43	60	0	-24	57
-19	64	-26	19	-64
-43	-14	-23	-54	-64
:
43	60
-19	64

-75	42	69	-26
-32	12	2	-20
-17	13	23	-5
:
-75	42
-32	12

-63	-59
-69	-73
-11	-5
:
-63	-59
-69	-73

18	2
55	6
-43	-5
-26	-9
:
18	2
55	6

59	17	-35
-42	68	-57
:
59	17
-42	68

2	3
16	51
9	25
13	28
-15	-58
:
2	3
16	51

0	3	3	20	13
-26	13	-8	55	-58
-35	0	14	0	-25
13	12	-3	0	0
:
0	3
-26	13
---
-13	11	-30
-6	-36	-4
-14	6	-56
:
-13	11
-6	-36
-14	6

-22	-5	4
-2	0	-1
-18	-21	58
-30	13	-24
-2	-3	8
:
-22	-5
-2	0
-18	-21

-28	0	38	10
-18	-9	8	2
41	4	17	8
53	19	-4	-6
:
-28	0
-18	-9
41	4

33	-41
21	-25
6	53
16	9
10	-1
:
33	-41
21	-25
6	53

-9	28	1
-22	-39	-18
-43	-68	-26
-3	-8	4
:
-9	28
-22	-39
-43	-68

-71	18	-13	-3
71	-10	19	11
71	-15	23	8
-41	-17	55	-12
:
-71	18
71	-10
71	-15
---
65	-66	-30	-66	14	0
59	-60	-25	-48	9	15
:
59	-60	-25	-48	9	15
65	-66	-30	-66	14	0

-11	1	-45	-1	-1	-50	-10	-15	8	-27	-36	16	-44
8	18	-40	11	11	-41	-4	-28	1	-10	-37	17	-33
-14	24	46	28	27	50	-17	17	-7	-6	43	-4	27
-51	28	-25	37	35	-27	-37	69	2	-64	-22	8	-29
22	7	34	-4	-4	34	1	-22	16	39	33	-7	28
-24	39	-4	36	28	-2	-6	72	7	-38	-7	13	3
:
-14	24	46	28	27	50	-17	17	-7	-6	43	-4	27
22	7	34	-4	-4	34	1	-22	16	39	33	-7	28
-24	39	-4	36	28	-2	-6	72	7	-38	-7	13	3
-51	28	-25	37	35	-27	-37	69	2	-64	-22	8	-29
8	18	-40	11	11	-41	-4	-28	1	-10	-37	17	-33
-11	1	-45	-1	-1	-50	-10	-15	8	-27	-36	16	-44

15	-1	-16	-34	15	-20	2	-25	-8	6	-13	6
-7	23	-43	-67	12	-65	1	-72	20	29	37	-42
5	20	-27	9	-4	-20	-39	22	-31	-1	-20	2
17	3	1	-16	6	7	9	-21	7	-9	-8	14
-7	20	2	22	2	21	-27	6	-28	-11	-38	33
:
-7	20	2	22	2	21	-27	6	-28	-11	-38	33
17	3	1	-16	6	7	9	-21	7	-9	-8	14
15	-1	-16	-34	15	-20	2	-25	-8	6	-13	6
5	20	-27	9	-4	-20	-39	22	-31	-1	-20	2
-7	23	-43	-67	12	-65	1	-72	20	29	37	-42

21	-54	23	-1
12	20	17	-13
21	11	12	22
-5	-7	6	22
-5	30	-11	-36
12	-17	29	69
:
12	-17	29	69
21	-54	23	-1
12	20	17	-13
21	11	12	22
-5	-7	6	22
-5	30	-11	-36

5	-54	-14	31	6	-30	57
11	-62	-18	-2	0	-25	25
-4	-68	-22	-5	-7	-28	18
56	-9	58	-2	49	29	5
:
56	-9	58	-2	49	29	5
5	-54	-14	31	6	-30	57
11	-62	-18	-2	0	-25	25
-4	-68	-22	-5	-7	-28	18

-23	-37	49	-43	-1	-43	-44	-49	33	-58	-37	-32	-37	34
-6	-50	16	-40	-3	-38	-38	-49	2	-52	-26	-48	-50	40
-2	52	-18	40	11	39	42	49	-14	55	24	50	53	-16
-2	-35	9	-36	-11	-37	-42	-42	23	-53	-27	-32	-35	-30
:
-23	-37	49	-43	-1	-43	-44	-49	33	-58	-37	-32	-37	34
-6	-50	16	-40	-3	-38	-38	-49	2	-52	-26	-48	-50	40
-2	-35	9	-36	-11	-37	-42	-42	23	-53	-27	-32	-35	-30
-2	52	-18	40	11	39	42	49	-14	55	24	50	53	-16
---
26	71	4	-50	28	37	3	4	54
17	60	-10	-46	7	16	-4	-16	50
-38	-24	5	24	-22	-50	3	2	-22
-38	47	15	-42	-21	-38	14	22	39
:
54	4	3	37	28	-50	4	71	26
50	-16	-4	16	7	-46	-10	60	17
-22	2	3	-50	-22	24	5	-24	-38
39	22	14	-38	-21	-42	15	47	-38

29	25	-3	-17	4	-22	-6	17	-13	-8	13	-5	13	19	-27	-40
-34	-59	3	25	0	-3	-41	5	-20	-8	46	12	24	-46	-4	-6
-3	2	-20	17	-28	8	2	5	-41	-42	19	-2	-15	35	-26	56
8	13	-41	-26	-10	-19	-23	-16	14	35	-4	-28	-13	7	35	37
-1	1	-28	33	-39	22	-2	15	-57	-10	16	5	-36	40	-9	29
:
-40	-27	19	13	-5	13	-8	-13	17	-6	-22	4	-17	-3	25	29
-6	-4	-46	24	12	46	-8	-20	5	-41	-3	0	25	3	-59	-34
56	-26	35	-15	-2	19	-42	-41	5	2	8	-28	17	-20	2	-3
37	35	7	-13	-28	-4	35	14	-16	-23	-19	-10	-26	-41	13	8
29	-9	40	-36	5	16	-10	-57	15	-2	22	-39	33	-28	1	-1

-21	-16	14	0	1	2	1	24	-3	-9	-1	63	31	18	-12	-14
-8	-5	14	19	3	-7	1	-16	10	6	-11	14	-3	24	-19	-17
:
-14	-12	18	31	63	-1	-9	-3	24	1	2	1	0	14	-16	-21
-17	-19	24	-3	14	-11	6	10	-16	1	-7	3	19	14	-5	-8

24	57	-67	71	-47	66	45	-30	53	-29	55	3	-39	-40	24	-4
-20	64	-38	60	-71	14	28	2	62	-5	71	-9	-53	-19	-49	29
:
-4	24	-40	-39	3	55	-29	53	-30	45	66	-47	71	-67	57	24
29	-49	-19	-53	-9	71	-5	62	2	28	14	-71	60	-38	64	-20

28	68	18
25	-49	-52
:
18	68	28
-52	-49	25

4	-13	1	-1	0	0	0	3	-11
-43	55	-2	13	-9	4	-4	-4	63
-42	49	-1	13	-9	5	-4	-3	58
3	-13	1	-1	0	1	-1	3	-11
:
-11	3	0	0	0	-1	1	-13	4
63	-4	-4	4	-9	13	-2	55	-43
58	-3	-4	5	-9	13	-1	49	-42
-11	3	-1	1	0	-1	1	-13	3

12	-53
18	-1
16	17
16	6
20	11
7	-44
16	26
21	-52
14	16
19	-3
17	-64
:
-53	12
-1	18
17	16
6	16
11	20
-44	7
26	16
-52	21
16	14
-3	19
-64	17
---
-65	-10	2
-14	2	6
18	-21	21
10	7	7
-18	-1	-4
:
-14	2	6
18	-21	21

38	33	-64	28
-7	-18	-66	-6
12	-17	-70	12
-10	-38	-60	-1
:
-7	-18	-66
12	-17	-70

-11	-14	7	31
19	13	23	28
12	3	54	15
-7	16	-9	-2
:
19	13	23
12	3	54

48	42	5	-16	45
-6	23	34	15	69
-14	-37	-23	-36	-33
42	1	24	51	-8
:
-6	23	34
-14	-37	-23

42	-5	-6	-18
31	25	-39	-60
-4	40	21	-27
-3	38	-21	-33
:
31	25	-39
-4	40	21

-60	-30	-47	52
-59	-36	-42	50
27	-2	11	-18
-35	-43	-43	37
:
-59	-36	-42
27	-2	11

-10	9	20
-50	43	14
-63	25	8
-50	43	14
-63	25	8
:
-50	43	14
-63	25	8

58	-19	14	6
-17	34	-19	-20
35	-36	-13	-23
:
-17	34	-19
35	-36	-13

37	-64	-1
15	-56	12
22	-22	-3
:
15	-56	12
22	-22	-3
